Here is a tiny trained network, its code and every weight. The questions are about switching its units off for an input and a target symbol, where a switched-off unit gives its printed mean instead of its output.

import numpy as np


def w(rows, s, z=0):
    codes = np.array(rows[::2]) - 128.0
    scale = np.full(codes.shape[1], s)
    scale[-1] = z or s
    return codes * scale


def norm(h):
    return h / np.sqrt((h * h).mean(-1, keepdims=True) + 1e-5)


def f(y):
    return y / 2 * (1 + np.tanh(0.7978845608 * (y + 0.044715 * y**3)))


def softmax(a):
    e = np.exp(a - a.max(-1, keepdims=True))
    return e / e.sum(-1, keepdims=True)


def log_softmax(a):
    a = a - a.max(-1, keepdims=True)
    return a - np.log(np.exp(a).sum(-1, keepdims=True))


def net(x, mask):
    ids = ['ΛΣΦαβδζημξτω'.index(c) for c in x.split()]
    T = len(ids)
    res = E[ids] + P[:T]
    u = 0
    for l in range(3):
        q, k, v = (norm(res) @ M[l].T for M in (Q, K, V))
        z = softmax(np.where(np.tri(T) > 0, q @ k.T / 2**0.5, -1e9)) @ v
        res = res + np.where(mask[u], z, O[l][:, -1]) @ O[l][:, :-1]
        u += 1
        y = f(norm(res) @ A[l][:, :-1].T + A[l][:, -1])
        res = res + np.where(mask[u : u + 4], y, B[l][:, -1]) @ B[l][:, :-1]
        u += 4
    return log_softmax(norm(res)[-1] @ U[:, :-1].T + U[:, -1])


Q, K, V, O, A, B = {}, {}, {}, {}, {}, {}
E = w([
[103,171,152,130,110,89,83,143],'Λ',
[159,134,111,86,87,111,135,178],'Σ',
[111,4,161,100,157,82,150,95],'Φ',
[117,140,125,139,114,96,113,102],'α',
[72,103,165,120,199,144,209,116],'β',
[118,113,137,134,124,119,85,133],'δ',
[128,125,113,142,122,117,119,92],'ζ',
[101,145,158,131,133,140,56,191],'η',
[66,40,74,99,183,165,100,96],'μ',
[117,132,115,142,128,125,97,111],'ξ',
[115,117,135,134,121,105,92,121],'τ',
[126,120,117,146,130,130,113,103],'ω',
],0.0042)
P = w([
[232,100,180,120,69,170,125,164],'0',
[113,88,170,73,79,106,99,145],'1',
[97,98,137,129,37,168,144,116],'2',
[87,87,127,83,136,66,81,144],'3',
[254,151,156,109,127,170,125,153],'4',
[83,140,91,115,154,33,109,149],'5',
[104,112,138,77,145,154,134,96],'6',
[91,112,50,181,152,70,129,169],'7',
[157,151,138,38,210,142,104,88],'8',
[199,131,91,170,146,136,143,142],'9',
[120,98,145,60,184,156,127,74],'10',
],0.003)
Q[0] = w([
[107,95,82,131,196,82,132,151],'L0H0',
[254,173,93,199,127,107,134,189],'L0H0',
],0.009)
K[0] = w([
[68,184,97,77,168,39,121,182],'L0H0',
[58,86,76,255,94,100,162,171],'L0H0',
],0.0074)
V[0] = w([
[56,253,221,150,115,74,100,218],'L0H0',
[114,73,233,216,173,144,131,88],'L0H0',
],0.0032)
O[0] = w([
[124,77,237,71,143,230,166,28,58],'L0H0',
[18,130,211,253,184,107,171,78,2],'L0H0',
],0.0043,0.0008)
A[0] = w([
[22,157,212,184,168,56,151,99,122],'L0N0',
[185,81,102,115,150,67,31,25,255],'L0N1',
[124,203,127,44,124,189,177,115,144],'L0N2',
[76,238,137,182,22,85,148,253,17],'L0N3',
],0.0021,0.00095)
B[0] = w([
[220,202,73,219,200,196,147,186,126],'L0N0',
[72,202,171,220,72,178,145,57,250],'L0N1',
[172,5,57,161,235,7,160,110,130],'L0N2',
[178,59,130,75,191,188,143,28,124],'L0N3',
],0.0025,0.0019)
Q[1] = w([
[203,14,153,46,174,142,253,136],'L1H0',
[95,115,167,105,194,82,111,61],'L1H0',
],0.006)
K[1] = w([
[64,174,169,116,64,168,169,242],'L1H0',
[22,62,166,32,255,154,21,174],'L1H0',
],0.0038)
V[1] = w([
[164,121,77,184,89,150,238,48],'L1H0',
[125,1,164,106,146,14,164,98],'L1H0',
],0.0026)
O[1] = w([
[134,174,253,35,138,61,67,221,5],'L1H0',
[218,36,103,161,189,94,92,93,176],'L1H0',
],0.0041,0.0013)
A[1] = w([
[196,121,131,176,171,79,110,167,104],'L1N0',
[117,182,82,163,109,50,48,205,7],'L1N1',
[61,179,194,253,185,127,170,159,57],'L1N2',
[168,101,139,35,74,123,148,147,174],'L1N3',
],0.0042,0.0011)
B[1] = w([
[71,85,75,129,86,144,115,80,148],'L1N0',
[46,91,172,95,166,107,150,100,237],'L1N1',
[253,114,128,145,186,111,143,173,171],'L1N2',
[132,81,17,111,172,104,171,126,251],'L1N3',
],0.0052,0.0014)
Q[2] = w([
[76,193,58,157,155,131,48,132],'L2H0',
[119,102,61,126,253,124,139,23],'L2H0',
],0.0056)
K[2] = w([
[104,147,43,148,178,99,206,29],'L2H0',
[112,146,105,78,253,156,79,118],'L2H0',
],0.0065)
V[2] = w([
[150,104,143,191,106,120,11,133],'L2H0',
[90,65,128,93,170,251,58,235],'L2H0',
],0.0031)
O[2] = w([
[82,126,67,162,60,145,160,97,254],'L2H0',
[35,253,12,185,236,107,215,111,181],'L2H0',
],0.0037,0.00077)
A[2] = w([
[197,120,60,108,180,64,163,160,247],'L2N0',
[158,58,22,3,186,90,190,118,16],'L2N1',
[84,148,104,152,122,140,53,139,229],'L2N2',
[55,129,157,122,64,146,129,82,252],'L2N3',
],0.0047,0.00032)
B[2] = w([
[175,150,110,14,73,59,86,150,183],'L2N0',
[182,101,8,28,130,186,159,218,255],'L2N1',
[240,190,158,110,42,4,83,119,150],'L2N2',
[157,183,134,57,196,187,159,215,167],'L2N3',
],0.0028,0.0055)
U = w([
[142,51,165,85,193,254,161,59,65],'Λ',
[175,88,41,41,115,124,130,163,254],'Σ',
[136,23,112,192,110,49,86,69,143],'Φ',
[177,99,207,83,32,171,79,125,55],'α',
[234,124,160,172,225,60,131,153,141],'β',
[162,161,107,207,79,158,132,124,114],'δ',
[65,107,192,59,127,98,108,133,89],'ζ',
[93,160,75,180,198,195,210,76,127],'η',
[17,189,47,159,138,57,96,122,42],'μ',
[129,240,164,100,78,156,128,179,138],'ξ',
[174,132,144,186,60,158,133,123,139],'τ',
[82,133,198,122,165,81,130,144,206],'ω',
],0.0074,0.0017)

Each question gives the input, a string of symbols that net reads in full, and the target symbol t.
The units are the heads (2 rows each of Q, K, V and O) and the neurons (one row each of A and B). Each row of codes is followed by its name. A weight is (code - 128) times the scale printed after its matrix; where a second scale follows, it is the last column's (O, A, B and U).
mask holds one flag per unit, layer by layer, with each layer's heads first. A switched-off unit (its flag False) gives its mean, the last column of its rows in O or B, instead of its output. The means were averaged over made-up inputs and are rounded, as every weight is.
A unit's drop is (log p(t) with every unit on - log p(t) with that unit switched off) / (log p(t) with every unit on - log p(t) with every unit switched off).
The circuit of an input: a set's keep is (log p(t) with only the set's units on - log p(t) with every unit switched off) / (log p(t) with every unit on - log p(t) with every unit switched off). Starting from the 12 units with the biggest drops (on a tie, the unit counted first), units are removed one at a time, each time the one whose removal leaves the highest keep (on an exact tie, the one counted first), for as long as the keep stays at least 0.8.
circuit, biggest first: the units of the circuit, biggest drop first
unit that matters most: the unit with the biggest drop
top k neurons: the k neurons with the biggest drops, biggest first
k most important neurons of layer l: the k neurons of layer l with the biggest drops, biggest first
input ξ Σ μ ζ ζ Σ δ μ ξ Λ, target μ: circuit, biggest first -> [L0H0 L1N1]
input β μ Σ α, target μ: 2 most important neurons of layer 1 -> [L1N1 L1N2]
input Σ η τ ω Σ α ξ ω ζ ξ, target ω: unit that matters most -> L1H0
input ξ Σ ξ, target ξ: circuit, biggest first -> [L1H0 L2N3 L2N1]
input α ξ Λ μ ω Λ β ξ Σ α, target ξ: circuit, biggest first -> [L1H0 L2N1 L1N3]
input ξ ξ ζ ω Σ η η ξ Φ η μ, target η: circuit, biggest first -> [L2H0 L1H0]
input α δ δ ξ β δ η Φ η, target η: circuit, biggest first -> [L1H0 L2H0]
input ζ α τ, target ζ: circuit, biggest first -> [L1N1 L0H0 L1H0 L2H0]
input β ξ η μ τ ω Σ τ, target ω: 3 most important neurons of layer 2 -> [L2N1 L2N3 L2N0]
input δ μ μ Φ Φ Φ Φ ξ, target Φ: 2 most important neurons of layer 2 -> [L2N1 L2N2]
input ω α Λ α Σ α Λ α, target α: circuit, biggest first -> [L2H0 L0H0 L1N3 L2N1]
input β μ Λ Φ β β β ω ω, target Φ: circuit, biggest first -> [L1N3 L2N1 L2H0 L0H0]
input Σ Φ Σ δ β Λ Φ Φ Σ τ, target Φ: top 2 neurons -> [L1N0 L2N1]
input τ Φ Φ, target Φ: top neuron -> [L2N1]
input ζ Σ ξ ξ η ξ Φ δ, target ξ: top 2 neurons -> [L1N3 L2N3]
input ξ Σ η, target ξ: top 2 neurons -> [L2N2 L2N1]
input δ ξ β ξ ξ, target β: circuit, biggest first -> [L0H0 L1N2]
input τ ζ Σ ξ Σ ζ μ μ Σ ω, target μ: 3 most important neurons of layer 1 -> [L1N1 L1N3 L1N0]
input ξ ω α ξ ζ, target α: circuit, biggest first -> [L2H0 L0H0 L2N1 L1H0]
input α η ξ Σ Λ ξ ξ μ Σ ζ, target μ: top 2 neurons -> [L1N1 L2N1]
input ξ τ Σ Σ ξ Λ ω, target ξ: top neuron -> [L1N3]
input ξ α ξ Λ Φ α, target Λ: circuit, biggest first -> [L0H0 L2N0]
input ζ μ ξ μ μ, target μ: 2 most important neurons of layer 1 -> [L1N3 L1N2]
